Here is a tiny trained network, its code and every weight. The questions are about switching its units off for an input and a target symbol, where a switched-off unit gives its printed mean instead of its output.

import numpy as np


def w(rows, s, z=0):
    codes = np.array(rows[::2]) - 128.0
    scale = np.full(codes.shape[1], s)
    scale[-1] = z or s
    return codes * scale


def f(y):
    return y / 2 * (1 + np.tanh(0.7978845608 * (y + 0.044715 * y**3)))


def softmax(a):
    e = np.exp(a - a.max(-1, keepdims=True))
    return e / e.sum(-1, keepdims=True)


def log_softmax(a):
    a = a - a.max(-1, keepdims=True)
    return a - np.log(np.exp(a).sum(-1, keepdims=True))


def net(x, mask):
    ids = ['αβγδεζηθλμξσφω'.index(c) for c in x.split()]
    T = len(ids)
    res = E[ids] + P[:T]
    r = res
    for j in range(2):
        rows = slice(4 * j, 4 * j + 4)
        q, k, v = (r @ M[0][rows].T for M in (Q, K, V))
        z = softmax(np.where(np.tri(T) > 0, q @ k.T / 4**0.5, -1e9)) @ v
        o = O[0][rows]
        res = res + np.where(mask[j], z, o[:, -1]) @ o[:, :-1]
    y = f(res @ A[0][:, :-1].T + A[0][:, -1])
    res = res + np.where(mask[2:26], y, B[0][:, -1]) @ B[0][:, :-1]
    return log_softmax(res[-1] @ U[:, :-1].T + U[:, -1])


Q, K, V, O, A, B = {}, {}, {}, {}, {}, {}
E = w([
[62,111,111,174,210,38],'α',
[150,183,79,110,149,159],'β',
[121,106,111,137,67,99],'γ',
[205,125,63,113,118,79],'δ',
[210,94,56,90,138,139],'ε',
[118,161,189,123,100,78],'ζ',
[104,156,137,55,115,137],'η',
[97,100,77,115,96,188],'θ',
[150,70,133,253,127,173],'λ',
[191,168,127,56,149,95],'μ',
[164,137,77,35,140,147],'ξ',
[128,88,210,99,97,109],'σ',
[166,160,179,145,170,157],'φ',
[69,148,132,131,82,149],'ω',
],0.02)
P = w([
[53,42,189,62,236,166],'0',
[128,214,117,117,100,152],'1',
[122,222,104,116,93,146],'2',
[121,229,97,117,87,137],'3',
[119,237,99,123,87,139],'4',
[123,253,96,123,73,129],'5',
],0.0055)
Q[0] = w([
[213,203,98,113,106,206],'H1',
[193,115,206,189,88,150],'H1',
[209,89,137,152,255,173],'H1',
[150,140,185,56,236,107],'H1',
[162,124,131,128,103,159],'H2',
[136,137,134,78,118,129],'H2',
[141,202,130,104,52,158],'H2',
[165,106,159,115,103,147],'H2',
],0.016)
K[0] = w([
[191,226,106,120,41,108],'H1',
[186,141,213,208,53,77],'H1',
[249,91,156,152,130,224],'H1',
[185,128,222,73,206,187],'H1',
[96,147,142,148,163,124],'H2',
[112,96,102,75,152,84],'H2',
[60,69,134,73,216,138],'H2',
[161,116,144,156,149,99],'H2',
],0.014)
V[0] = w([
[219,209,66,138,116,155],'H1',
[112,204,142,203,218,39],'H1',
[42,168,107,68,127,102],'H1',
[142,141,159,122,110,103],'H1',
[125,124,128,126,128,132],'H2',
[114,136,132,134,134,146],'H2',
[211,170,171,90,2,214],'H2',
[148,125,113,128,142,137],'H2',
],0.0068)
O[0] = w([
[80,12,183,126,195,133,252],'H1',
[146,126,117,66,245,119,143],'H1',
[106,165,124,192,161,209,214],'H1',
[84,133,106,125,134,126,117],'H1',
[128,124,126,127,134,126,132],'H2',
[129,115,127,132,140,144,134],'H2',
[31,42,120,2,188,143,43],'H2',
[157,134,141,110,128,136,137],'H2',
],0.0069,0.0038)
A[0] = w([
[149,100,108,74,144,81,49],'N1',
[82,133,165,94,94,76,197],'N2',
[117,77,103,126,117,133,153],'N3',
[127,100,139,207,90,99,39],'N4',
[142,144,113,53,150,169,122],'N5',
[148,58,120,65,82,207,18],'N6',
[152,163,88,161,99,155,112],'N7',
[156,133,72,85,124,116,242],'N8',
[102,139,248,131,118,81,54],'N9',
[138,137,136,110,150,98,184],'N10',
[135,109,139,164,192,90,9],'N11',
[52,129,135,141,151,176,155],'N12',
[79,32,225,156,151,131,160],'N13',
[106,142,126,33,119,105,65],'N14',
[112,116,116,121,131,124,118],'N15',
[82,164,160,150,145,175,141],'N16',
[76,106,165,78,93,179,72],'N17',
[66,66,154,148,95,66,23],'N18',
[128,84,115,85,136,109,135],'N19',
[159,146,95,53,110,86,76],'N20',
[145,139,144,165,163,135,53],'N21',
[128,87,211,91,92,132,3],'N22',
[79,74,166,141,59,105,181],'N23',
[127,103,108,68,192,110,141],'N24',
],0.016,0.006)
B[0] = w([
[181,166,119,160,102,80,141],'N1',
[91,148,94,130,193,88,195],'N2',
[180,160,103,172,94,183,159],'N3',
[144,213,122,119,131,191,172],'N4',
[151,212,147,145,159,180,247],'N5',
[99,106,78,39,201,187,172],'N6',
[126,76,146,72,141,123,233],'N7',
[80,99,149,154,139,111,246],'N8',
[96,59,65,98,157,129,156],'N9',
[105,90,119,149,121,134,180],'N10',
[167,117,140,67,76,152,157],'N11',
[93,123,141,173,69,158,238],'N12',
[138,75,200,66,95,116,166],'N13',
[147,193,169,92,171,60,163],'N14',
[153,177,107,108,90,203,129],'N15',
[135,66,148,159,123,89,233],'N16',
[126,122,176,71,62,95,183],'N17',
[168,208,193,82,222,189,151],'N18',
[210,152,73,140,106,63,155],'N19',
[131,119,190,156,148,183,145],'N20',
[121,112,136,119,60,149,160],'N21',
[210,119,131,94,10,100,128],'N22',
[158,205,71,131,93,83,215],'N23',
[175,92,116,137,96,125,255],'N24',
],0.011,0.0062)
U = w([
[152,94,142,116,134,74,163],'α',
[94,117,155,254,175,215,216],'β',
[131,223,60,150,111,104,105],'γ',
[191,74,126,194,89,55,149],'δ',
[188,83,59,89,146,139,114],'ε',
[82,92,104,106,196,80,158],'ζ',
[64,174,253,86,132,122,104],'η',
[103,88,91,78,67,169,99],'θ',
[227,176,188,115,37,175,2],'λ',
[192,164,196,146,196,67,57],'μ',
[137,152,145,24,196,170,97],'ξ',
[141,108,124,62,93,69,112],'σ',
[157,18,228,80,135,116,203],'φ',
[90,83,145,185,27,86,119],'ω',
],0.0068,0.0064)

Each question gives the input, a string of symbols that net reads in full, and the target symbol t.
The units are the heads (4 rows each of Q, K, V and O) and the neurons (one row each of A and B). Each row of codes is followed by its name. A weight is (code - 128) times the scale printed after its matrix; where a second scale follows, it is the last column's (O, A, B and U).
mask holds one flag per unit, heads first, then neurons. A switched-off unit (its flag False) gives its mean, the last column of its rows in O or B, instead of its output. The means were averaged over made-up inputs and are rounded, as every weight is.
A unit's drop is (log p(t) with every unit on - log p(t) with that unit switched off) / (log p(t) with every unit on - log p(t) with every unit switched off).
The circuit of an input: a set's keep is (log p(t) with only the set's units on - log p(t) with every unit switched off) / (log p(t) with every unit on - log p(t) with every unit switched off). Starting from the 12 units with the biggest drops (on a tie, the unit counted first), units are removed one at a time, each time the one whose removal leaves the highest keep (on an exact tie, the one counted first), for as long as the keep stays at least 0.8.
circuit, biggest first: the units of the circuit, biggest drop first
most important unit: the unit with the biggest drop
k most important neurons: the k neurons with the biggest drops, biggest first
which heads matter: for each layer, one digit per head in row order, 1 if its drop is at least 0.15 and else 0, layers parted by /
drop of u: that unit's drop, to one decimal
input α γ δ, target λ: circuit, biggest first : (H2; N4)
input φ ξ λ ω, target ω: which heads matter : 10
input η ω ζ, target ζ: circuit, biggest first : (N9; N2)
input θ β γ ω α, target γ: circuit, biggest first : (H1; N4)
input γ β β φ φ, target φ: circuit, biggest first : (H1; N13; H2)
input α ε γ, target λ: circuit, biggest first : (H2; N4)
input η β ω α, target β: circuit, biggest first : (H1; N17; N23)
input β β δ, target δ: which heads matter : 10
input β η φ φ θ, target θ: most important unit : N6
input γ μ η σ, target σ: which heads matter : 01
input γ φ φ β β α, target δ: which heads matter : 11
input φ φ λ η ξ, target ξ: circuit, biggest first : (N6; H2)
input β ξ β η η, target η: 2 most important neurons : (N17; N14)
input γ ξ μ α, target δ: 3 most important neurons : (N24; N1; N19)
input γ ξ ε ε, target ε: 3 most important neurons : (N6; N19; N3)
input α ε γ η γ ε, target λ: most important unit : H2
input ξ β η ε η, target η: 3 most important neurons : (N17; N14; N24)
input η σ β ξ, target ξ: 4 most important neurons : (N6; N5; N14; N16)
input η μ μ μ η μ, target μ: drop of H2 : 0.2
input γ β μ, target μ: drop of N12 : 0.1
input ξ ω ε μ ε δ, target δ: drop of N19 : 0.3
